Below are the code and all the weights of a small trained network. Each question names an input and a class and asks about switching units off, where a switched-off unit gives its printed mean instead of its output.

import numpy as np


def w(rows, s, z=0):
    codes = np.array(rows[::2]) - 128.0
    scale = np.full(codes.shape[1], s)
    scale[-1] = z or s
    return codes * scale


def f(y):
    return np.maximum(y, 0)


def log_softmax(a):
    a = a - a.max(-1, keepdims=True)
    return a - np.log(np.exp(a).sum(-1, keepdims=True))


def net(x, mask):
    res = np.array(x, float).reshape(1, 3) / 4 @ E
    y = f(res @ A[0][:, :-1].T + A[0][:, -1])
    res = res + np.where(mask, y, B[0][:, -1]) @ B[0][:, :-1]
    return log_softmax(res[-1] @ U[:, :-1].T + U[:, -1])


A, B = {}, {}
E = w([
[11,93,60],'x0',
[129,134,126],'x1',
[34,254,184],'x2',
],0.0072)
A[0] = w([
[184,59,89,78],'neuron 1',
[215,106,83,85],'neuron 2',
[81,72,96,73],'neuron 3',
[197,120,246,64],'neuron 4',
[123,87,179,253],'neuron 5',
[245,151,200,47],'neuron 6',
[108,189,203,97],'neuron 7',
[172,61,55,110],'neuron 8',
[168,51,30,8],'neuron 9',
[84,128,9,131],'neuron 10',
],0.011,0.0057)
B[0] = w([
[33,135,173,208],'neuron 1',
[58,134,156,198],'neuron 2',
[156,197,40,181],'neuron 3',
[124,176,54,222],'neuron 4',
[252,64,134,253],'neuron 5',
[102,194,70,236],'neuron 6',
[47,121,198,235],'neuron 7',
[67,94,133,229],'neuron 8',
[27,156,143,207],'neuron 9',
[161,141,90,230],'neuron 10',
],0.011,0.0056)
U = w([
[51,160,244,59],'0',
[161,254,10,41],'1',
[170,140,169,253],'2',
[234,83,214,159],'3',
],0.012,0.011)

Each question gives the input, the list of numbers given to net, and the class t.
The units are the neurons (one row each of A and B). Each row of codes is followed by its name. A weight is (code - 128) times the scale printed after its matrix; where a second scale follows, it is the last column's (A, B and U).
mask holds one flag per neuron, in row order. A switched-off neuron (its flag False) gives its mean, the last column of its row in B, instead of its output. The means were averaged over made-up inputs and are rounded, as every weight is.
A unit's drop is (log p(t) with every unit on - log p(t) with that unit switched off) / (log p(t) with every unit on - log p(t) with every unit switched off).
The circuit of an input: a set's keep is (log p(t) with only the set's units on - log p(t) with every unit switched off) / (log p(t) with every unit on - log p(t) with every unit switched off). Starting from all 10 units, units are removed one at a time, each time the one whose removal leaves the highest keep (on an exact tie, the one counted first), for as long as the keep stays at least 0.8.
units of the circuit, in order: the units of the circuit, biggest drop first
most important unit: the unit with the biggest drop
top k neurons: the k neurons with the biggest drops, biggest first
drop when u is switched off: that unit's drop, to one decimal
input [5,-5,-7], class 0: most important unit : neuron 9
input [-5,-2,-5], class 0: units of the circuit, in order : neuron 1; neuron 2
input [-2,3,-4], class 0: top 2 neurons : neuron 1; neuron 2
input [-5,-2,3], class 1: top 4 neurons : neuron 4; neuron 6; neuron 1; neuron 8
input [4,4,-6], class 0: top 2 neurons : neuron 9; neuron 1
input [-7,-7,0], class 1: top 2 neurons : neuron 6; neuron 4
input [3,3,2], class 3: units of the circuit, in order : neuron 6; neuron 4; neuron 9; neuron 1
input [6,-8,-8], class 0: top 3 neurons : neuron 9; neuron 1; neuron 8
input [-5,-3,-2], class 1: top 3 neurons : neuron 6; neuron 4; neuron 7
input [0,3,-3], class 3: units of the circuit, in order : neuron 6; neuron 4
input [6,-8,6], class 2: drop when neuron 10 is switched off : 0.2
input [3,2,-8], class 0: drop when neuron 9 is switched off : 0.1
input [7,5,-8], class 0: drop when neuron 8 is switched off : 0.3
input [8,-4,-8], class 0: units of the circuit, in order : neuron 9
